Here is a tiny trained network, its code and every weight. The questions are about switching its units off for an input and a target symbol, where a switched-off unit gives its printed mean instead of its output.

import numpy as np


def w(rows, s, z=0):
    codes = np.array(rows[::2]) - 128.0
    scale = np.full(codes.shape[1], s)
    scale[-1] = z or s
    return codes * scale


def f(y):
    return np.maximum(y, 0)


def softmax(a):
    e = np.exp(a - a.max(-1, keepdims=True))
    return e / e.sum(-1, keepdims=True)


def log_softmax(a):
    a = a - a.max(-1, keepdims=True)
    return a - np.log(np.exp(a).sum(-1, keepdims=True))


def net(x, mask):
    ids = ['ΓΔΩβεζηθξπφψ'.index(c) for c in x.split()]
    T = len(ids)
    res = E[ids] + P[:T]
    u = 0
    for l in range(2):
        r = res
        for j in range(2):
            rows = slice(3 * j, 3 * j + 3)
            q, k, v = (r @ M[l][rows].T for M in (Q, K, V))
            z = softmax(np.where(np.tri(T) > 0, q @ k.T / 3**0.5, -1e9)) @ v
            o = O[l][rows]
            res = res + np.where(mask[u + j], z, o[:, -1]) @ o[:, :-1]
        u += 2
        y = f(res @ A[l][:, :-1].T + A[l][:, -1])
        res = res + np.where(mask[u : u + 4], y, B[l][:, -1]) @ B[l][:, :-1]
        u += 4
    return log_softmax(res[-1] @ U[:, :-1].T + U[:, -1])


Q, K, V, O, A, B = {}, {}, {}, {}, {}, {}
E = w([
[117,114,156,159],'Γ',
[132,101,81,118],'Δ',
[66,129,173,65],'Ω',
[108,147,171,172],'β',
[61,120,149,175],'ε',
[199,103,129,77],'ζ',
[172,120,137,169],'η',
[189,163,172,209],'θ',
[219,20,195,226],'ξ',
[173,87,204,84],'π',
[61,196,146,91],'φ',
[103,98,164,246],'ψ',
],0.012)
P = w([
[114,131,116,2],'0',
[156,137,33,121],'1',
[136,143,64,144],'2',
[117,130,83,145],'3',
[93,136,93,146],'4',
[84,148,104,158],'5',
[105,120,95,147],'6',
[143,101,70,137],'7',
],0.0082)
Q[0] = w([
[73,98,85,3],'0.h1',
[90,156,149,178],'0.h1',
[175,145,153,179],'0.h1',
[64,132,117,131],'0.h2',
[61,130,125,125],'0.h2',
[148,183,88,140],'0.h2',
],0.018)
K[0] = w([
[128,150,166,2],'0.h1',
[77,158,130,169],'0.h1',
[145,118,107,182],'0.h1',
[97,165,116,178],'0.h2',
[106,216,131,195],'0.h2',
[102,51,34,132],'0.h2',
],0.016)
V[0] = w([
[135,134,126,149],'0.h1',
[128,144,254,71],'0.h1',
[201,162,43,67],'0.h1',
[168,40,53,135],'0.h2',
[146,141,194,134],'0.h2',
[79,2,106,163],'0.h2',
],0.009)
O[0] = w([
[113,136,118,113,87],'0.h1',
[254,68,67,168,187],'0.h1',
[92,229,137,168,227],'0.h1',
[41,104,170,161,240],'0.h2',
[141,108,110,80,8],'0.h2',
[102,43,227,126,154],'0.h2',
],0.0087,0.0014)
A[0] = w([
[82,171,54,220,53],'0.n1',
[170,129,212,158,2],'0.n2',
[151,163,219,2,91],'0.n3',
[238,105,140,236,110],'0.n4',
],0.0071,0.0028)
B[0] = w([
[174,45,72,100,234],'0.n1',
[77,177,88,53,151],'0.n2',
[131,112,117,233,157],'0.n3',
[83,216,255,219,250],'0.n4',
],0.0096,0.0024)
Q[1] = w([
[78,143,101,244],'1.h1',
[63,121,150,192],'1.h1',
[72,196,154,126],'1.h1',
[117,247,100,136],'1.h2',
[108,111,76,162],'1.h2',
[158,155,117,99],'1.h2',
],0.015)
K[1] = w([
[75,83,137,253],'1.h1',
[174,60,108,213],'1.h1',
[144,111,30,179],'1.h1',
[147,85,86,244],'1.h2',
[198,182,167,149],'1.h2',
[77,128,107,163],'1.h2',
],0.012)
V[1] = w([
[130,88,128,68],'1.h1',
[136,84,60,89],'1.h1',
[121,130,32,215],'1.h1',
[193,3,95,148],'1.h2',
[149,135,76,159],'1.h2',
[208,142,166,108],'1.h2',
],0.012)
O[1] = w([
[88,77,77,142,5],'1.h1',
[159,58,38,157,11],'1.h1',
[231,123,88,122,252],'1.h1',
[98,3,116,2,54],'1.h2',
[180,73,85,128,180],'1.h2',
[155,31,212,161,139],'1.h2',
],0.0089,0.0038)
A[1] = w([
[115,29,117,47,83],'1.n1',
[74,134,217,148,3],'1.n2',
[134,45,3,146,71],'1.n3',
[195,153,184,151,42],'1.n4',
],0.0059,0.0033)
B[1] = w([
[122,85,208,206,187],'1.n1',
[188,97,2,57,250],'1.n2',
[107,115,23,19,227],'1.n3',
[12,138,55,56,252],'1.n4',
],0.0087,0.0032)
U = w([
[43,79,144,153,253],'Γ',
[95,191,129,163,218],'Δ',
[192,108,218,82,174],'Ω',
[101,81,115,104,152],'β',
[60,96,115,120,3],'ε',
[162,151,113,68,157],'ζ',
[76,118,81,129,15],'η',
[115,108,138,165,200],'θ',
[2,90,108,137,60],'ξ',
[139,111,159,112,56],'π',
[169,115,137,118,129],'φ',
[64,138,163,28,84],'ψ',
],0.0084,0.0027)

Each question gives the input, a string of symbols that net reads in full, and the target symbol t.
The units are the heads (3 rows each of Q, K, V and O) and the neurons (one row each of A and B). Each row of codes is followed by its name. A weight is (code - 128) times the scale printed after its matrix; where a second scale follows, it is the last column's (O, A, B and U).
mask holds one flag per unit, layer by layer, with each layer's heads first. A switched-off unit (its flag False) gives its mean, the last column of its rows in O or B, instead of its output. The means were averaged over made-up inputs and are rounded, as every weight is.
A unit's drop is (log p(t) with every unit on - log p(t) with that unit switched off) / (log p(t) with every unit on - log p(t) with every unit switched off).
The circuit of an input: a set's keep is (log p(t) with only the set's units on - log p(t) with every unit switched off) / (log p(t) with every unit on - log p(t) with every unit switched off). Starting from all 12 units, units are removed one at a time, each time the one whose removal leaves the highest keep (on an exact tie, the one counted first), for as long as the keep stays at least 0.8.
circuit, biggest first: the units of the circuit, biggest drop first
unit that matters most: the unit with the biggest drop
top k neurons: the k neurons with the biggest drops, biggest first
k most important neurons of layer l: the k neurons of layer l with the biggest drops, biggest first
heads that matter: for each layer, one digit per head in row order, 1 if its drop is at least 0.15 and else 0, layers parted by /
input Ω ξ Δ, target Ω: most important neuron of layer 0	(0.n4)
input Δ Ω β Γ φ φ Ω π, target Δ: heads that matter	10 / 01
input Δ β ζ ε ζ, target Δ: circuit, biggest first	(0.h1, 1.h2)
input φ φ Δ Ω Ω Δ, target ζ: 2 most important neurons of layer 0	(0.n1, 0.n4)
input Δ ε φ θ θ, target Δ: heads that matter	00 / 01
input Ω Δ η Δ, target Ω: circuit, biggest first	(0.h1, 1.h2, 1.h1, 0.n4)
input Ω Δ ψ, target Ω: heads that matter	11 / 11
input Δ Ω ζ Ω Δ θ ξ, target Δ: circuit, biggest first	(1.h2, 0.h1)
input Ω Δ β, target Ω: heads that matter	10 / 11
input φ Ω Ω, target ζ: circuit, biggest first	(0.h2, 1.h1, 0.h1, 1.n3)
input Δ ζ ζ θ ξ Ω, target Δ: 2 most important neurons of layer 0	(0.n4, 0.n2)
input ζ Δ φ, target ζ: top 2 neurons	(0.n1, 1.n3)
input Δ ξ ψ Δ, target Δ: 2 most important neurons of layer 0	(0.n1, 0.n2)
input ξ Ω ξ Ω θ, target ψ: top 2 neurons	(0.n4, 1.n2)
input Δ Δ Δ Ω π, target Δ: heads that matter	11 / 01
input φ φ Ω, target ζ: circuit, biggest first	(0.h2, 1.h1, 1.n3, 0.h1)
input ξ φ Δ Δ ξ θ, target ψ: 2 most important neurons of layer 0	(0.n4, 0.n1)
input Δ Ω φ, target Δ: circuit, biggest first	(1.h2)
input η θ Δ Ω ε Ω Δ ξ, target ψ: 2 most important neurons of layer 1	(1.n4, 1.n2)
input Ω ζ Δ Ω, target Ω: unit that matters most	0.h1
input Δ ζ Δ ζ, target Δ: 2 most important neurons of layer 1	(1.n2, 1.n3)
